Here is a tiny trained network, its code and every weight. The questions are about switching its units off for an input and a class, where a switched-off unit gives its printed mean instead of its output.

import numpy as np


def w(rows, s, z=0):
    codes = np.array(rows[::2]) - 128.0
    scale = np.full(codes.shape[1], s)
    scale[-1] = z or s
    return codes * scale


def norm(h):
    return h / np.sqrt((h * h).mean(-1, keepdims=True) + 1e-5)


def f(y):
    return np.maximum(y, 0)


def log_softmax(a):
    a = a - a.max(-1, keepdims=True)
    return a - np.log(np.exp(a).sum(-1, keepdims=True))


def net(x, mask):
    res = np.array(x, float).reshape(1, 2) / 4 @ E
    u = 0
    for l in range(3):
        y = f(norm(res) @ A[l][:, :-1].T + A[l][:, -1])
        res = res + np.where(mask[u : u + 9], y, B[l][:, -1]) @ B[l][:, :-1]
        u += 9
    return log_softmax(norm(res)[-1] @ U[:, :-1].T + U[:, -1])


A, B = {}, {}
E = w([
[52,230,1,203,119,128],'x0',
[70,66,134,212,40,81],'x1',
],0.0096)
A[0] = w([
[156,102,183,100,109,81,150],'0.n0',
[145,184,175,174,114,80,80],'0.n1',
[83,78,154,167,142,1,109],'0.n2',
[132,220,117,176,89,164,186],'0.n3',
[106,146,86,96,151,128,169],'0.n4',
[77,165,145,186,141,35,89],'0.n5',
[172,115,97,159,151,166,3],'0.n6',
[152,191,174,67,161,182,32],'0.n7',
[119,202,140,123,105,160,118],'0.n8',
],0.0076,0.0036)
B[0] = w([
[168,100,2,158,137,172,252],'0.n0',
[143,122,120,101,92,132,141],'0.n1',
[132,237,155,83,197,84,253],'0.n2',
[204,74,148,66,169,132,245],'0.n3',
[178,108,80,31,117,98,198],'0.n4',
[93,101,158,33,124,175,208],'0.n5',
[111,106,106,76,167,118,128],'0.n6',
[225,177,97,124,171,102,220],'0.n7',
[114,34,88,60,179,134,175],'0.n8',
],0.0068,0.0044)
A[1] = w([
[107,109,143,170,136,77,7],'1.n0',
[94,130,156,125,116,130,2],'1.n1',
[83,122,178,66,91,113,201],'1.n2',
[187,93,118,115,145,132,183],'1.n3',
[143,60,253,131,126,144,61],'1.n4',
[64,71,160,181,53,82,134],'1.n5',
[81,155,61,149,138,136,12],'1.n6',
[146,116,79,137,135,89,118],'1.n7',
[78,115,174,219,49,68,121],'1.n8',
],0.012,0.0027)
B[1] = w([
[111,168,104,180,196,109,156],'1.n0',
[159,135,82,141,127,100,136],'1.n1',
[193,59,136,151,205,37,188],'1.n2',
[44,121,159,205,92,95,255],'1.n3',
[111,89,182,181,63,243,221],'1.n4',
[237,226,70,80,164,156,228],'1.n5',
[137,139,147,165,17,208,172],'1.n6',
[124,130,167,177,86,51,174],'1.n7',
[186,198,78,7,255,101,221],'1.n8',
],0.0076,0.0081)
A[2] = w([
[137,140,114,132,57,12,199],'2.n0',
[147,2,135,152,135,69,192],'2.n1',
[82,135,24,130,29,182,152],'2.n2',
[27,67,158,198,89,38,251],'2.n3',
[121,197,137,245,117,50,64],'2.n4',
[95,186,80,165,59,181,43],'2.n5',
[135,140,88,74,62,136,190],'2.n6',
[157,88,157,33,196,165,184],'2.n7',
[73,243,23,118,83,112,223],'2.n8',
],0.0081,0.0019)
B[2] = w([
[49,77,164,143,151,97,179],'2.n0',
[57,70,156,145,111,135,211],'2.n1',
[153,41,255,167,66,187,189],'2.n2',
[174,197,73,86,176,101,194],'2.n3',
[48,104,112,122,185,43,159],'2.n4',
[99,25,162,130,149,126,166],'2.n5',
[154,94,178,235,168,111,173],'2.n6',
[91,189,71,180,85,106,255],'2.n7',
[173,80,219,155,96,175,249],'2.n8',
],0.0076,0.0066)
U = w([
[162,34,218,192,77,205,202],'0',
[243,248,69,111,234,103,205],'1',
[32,78,109,143,180,14,210],'2',
[81,149,38,63,67,173,2],'3',
[59,180,79,127,103,178,32],'4',
[86,144,131,21,108,128,25],'5',
[99,134,55,74,61,143,28],'6',
],0.013,0.0059)

Each question gives the input, the list of numbers given to net, and the class t.
The units are the neurons (one row each of A and B). Each row of codes is followed by its name. A weight is (code - 128) times the scale printed after its matrix; where a second scale follows, it is the last column's (A, B and U).
mask holds one flag per neuron, layer by layer. A switched-off neuron (its flag False) gives its mean, the last column of its row in B, instead of its output. The means were averaged over made-up inputs and are rounded, as every weight is.
A unit's drop is (log p(t) with every unit on - log p(t) with that unit switched off) / (log p(t) with every unit on - log p(t) with every unit switched off).
The circuit of an input: a set's keep is (log p(t) with only the set's units on - log p(t) with every unit switched off) / (log p(t) with every unit on - log p(t) with every unit switched off). Starting from the 12 units with the biggest drops (on a tie, the unit counted first), units are removed one at a time, each time the one whose removal leaves the highest keep (on an exact tie, the one counted first), for as long as the keep stays at least 0.8.
circuit, biggest first: the units of the circuit, biggest drop first
unit that matters most: the unit with the biggest drop
top k neurons: the k neurons with the biggest drops, biggest first
top k neurons in layer l: the k neurons of layer l with the biggest drops, biggest first
drop when u is switched off: that unit's drop, to one decimal
input [3,-3], class 2: circuit, biggest first : [1.n5; 1.n4; 1.n8]
input [5,7], class 1: circuit, biggest first : [1.n8]
input [6,7], class 1: circuit, biggest first : [1.n8; 1.n5]
input [0,-3], class 2: top 2 neurons : [1.n5; 1.n8]
input [4,-4], class 0: top 2 neurons in layer 1 : [1.n8; 1.n2]
input [3,-2], class 2: circuit, biggest first : [1.n4; 1.n5; 1.n8]
input [1,-2], class 2: top 2 neurons in layer 1 : [1.n5; 1.n8]
input [-4,-3], class 0: top 3 neurons : [1.n8; 1.n5; 0.n2]
input [0,3], class 2: top 2 neurons in layer 0 : [0.n2; 0.n5]
input [3,2], class 2: top 3 neurons : [0.n0; 0.n3; 0.n5]
input [3,4], class 1: top 2 neurons : [0.n0; 0.n7]
input [3,0], class 2: top 2 neurons : [0.n3; 0.n0]
input [-6,-5], class 0: top 2 neurons : [1.n8; 1.n5]
input [2,4], class 1: unit that matters most : 0.n0
input [3,5], class 1: drop when 0.n0 is switched off : 0.4
input [-1,3], class 2: drop when 0.n2 is switched off : 2.2
input [8,-4], class 0: drop when 0.n3 is switched off : 0.0
input [0,4], class 1: drop when 0.n3 is switched off : 0.1
